Below is a small trained network, with its code and all its weights. Each question gives an input and a class and asks what happens when units are switched off, that is, made to give their printed mean instead of their output.

import numpy as np


def w(rows, s, z=0):
    codes = np.array(rows[::2]) - 128.0
    scale = np.full(codes.shape[1], s)
    scale[-1] = z or s
    return codes * scale


def f(y):
    return y / 2 * (1 + np.tanh(0.7978845608 * (y + 0.044715 * y**3)))


def log_softmax(a):
    a = a - a.max(-1, keepdims=True)
    return a - np.log(np.exp(a).sum(-1, keepdims=True))


def net(x, mask):
    res = np.array(x, float).reshape(1, 7) / 4 @ E
    y = f(res @ A[0][:, :-1].T + A[0][:, -1])
    res = res + np.where(mask, y, B[0][:, -1]) @ B[0][:, :-1]
    return log_softmax(res[-1] @ U[:, :-1].T + U[:, -1])


A, B = {}, {}
E = w([
[114,75,109,217,148,81,28,70,121],'x0',
[196,177,113,152,248,211,80,120,104],'x1',
[133,120,125,127,131,129,129,131,132],'x2',
[142,121,119,147,132,121,140,139,134],'x3',
[127,139,140,119,143,116,131,117,158],'x4',
[134,118,126,128,115,141,125,129,116],'x5',
[56,107,215,193,149,179,130,163,154],'x6',
],0.017)
A[0] = w([
[181,151,24,43,105,81,152,91,115,254],'N1',
[147,192,130,78,130,210,181,220,137,218],'N2',
[113,94,90,142,107,57,75,114,155,157],'N3',
[145,87,131,101,88,146,136,159,176,149],'N4',
[160,158,8,80,119,87,59,73,138,206],'N5',
[108,78,145,108,147,169,95,106,145,138],'N6',
[73,91,199,173,151,172,147,148,134,190],'N7',
[88,122,112,57,57,105,213,167,148,254],'N8',
[146,123,129,215,202,189,77,66,127,118],'N9',
[76,63,152,139,61,49,131,103,133,193],'N10',
],0.012,0.0091)
B[0] = w([
[128,175,49,190,175,65,151,37,68,232],'N1',
[164,250,111,55,181,143,182,168,139,227],'N2',
[153,63,146,162,104,111,137,85,109,178],'N3',
[65,145,172,137,139,146,146,109,90,163],'N4',
[197,22,142,140,142,173,172,73,67,211],'N5',
[129,161,52,160,110,121,120,144,128,144],'N6',
[64,155,139,120,80,110,103,171,226,188],'N7',
[25,180,60,233,71,134,165,89,181,254],'N8',
[133,184,82,171,155,137,43,136,104,191],'N9',
[180,98,187,96,11,51,112,138,151,215],'N10',
],0.013,0.032)
U = w([
[68,167,45,249,140,96,99,66,116,251],'0',
[47,145,145,148,85,140,206,167,157,89],'1',
[196,42,141,149,68,75,179,79,91,148],'2',
[124,49,185,120,78,40,38,165,147,105],'3',
[246,191,84,83,198,81,181,104,67,81],'4',
[158,196,137,74,166,191,136,221,145,68],'5',
[202,48,94,154,212,194,88,90,74,62],'6',
],0.011,0.0029)

Each question gives the input, the list of numbers given to net, and the class t.
The units are the neurons (one row each of A and B). Each row of codes is followed by its name. A weight is (code - 128) times the scale printed after its matrix; where a second scale follows, it is the last column's (A, B and U).
mask holds one flag per neuron, in row order. A switched-off neuron (its flag False) gives its mean, the last column of its row in B, instead of its output. The means were averaged over made-up inputs and are rounded, as every weight is.
A unit's drop is (log p(t) with every unit on - log p(t) with that unit switched off) / (log p(t) with every unit on - log p(t) with every unit switched off).
The circuit of an input: a set's keep is (log p(t) with only the set's units on - log p(t) with every unit switched off) / (log p(t) with every unit on - log p(t) with every unit switched off). Starting from all 10 units, units are removed one at a time, each time the one whose removal leaves the highest keep (on an exact tie, the one counted first), for as long as the keep stays at least 0.8.
circuit, biggest first: the units of the circuit, biggest drop first
unit that matters most: the unit with the biggest drop
top k neurons: the k neurons with the biggest drops, biggest first
drop of u: that unit's drop, to one decimal
input [-8,2,3,7,-7,-4,-5], class 4: circuit, biggest first	[N2]
input [-1,7,2,4,-6,-7,1], class 5: circuit, biggest first	[N1; N8]
input [6,2,-5,-2,-1,8,-4], class 6: circuit, biggest first	[N8; N5]
input [-6,1,6,7,7,4,7], class 5: circuit, biggest first	[N2; N1]
input [5,0,-5,5,-3,5,7], class 3: circuit, biggest first	[N8; N1]
input [1,-4,8,-1,3,-6,-5], class 2: top 3 neurons	[N5; N10; N9]
input [1,-2,-5,8,2,5,-3], class 2: top 2 neurons	[N9; N8]
input [0,7,1,-6,8,-8,8], class 5: top 2 neurons	[N8; N1]
input [-7,6,4,3,-3,8,1], class 5: top 2 neurons	[N1; N5]
input [3,1,0,3,-7,-6,-5], class 6: top 2 neurons	[N8; N10]
input [-3,3,-7,-6,-8,-7,0], class 4: top 2 neurons	[N7; N8]
input [2,4,3,-7,2,4,-8], class 6: top 2 neurons	[N5; N2]
input [7,6,-2,-3,-5,-6,-8], class 6: drop of N5	0.5
input [2,6,8,1,-2,4,0], class 6: unit that matters most	N8
input [0,7,-2,1,2,-6,3], class 5: drop of N1	0.5
input [2,-7,1,-1,-4,-6,-5], class 2: drop of N10	0.8
input [0,-8,8,-3,-8,0,8], class 1: drop of N8	1.4
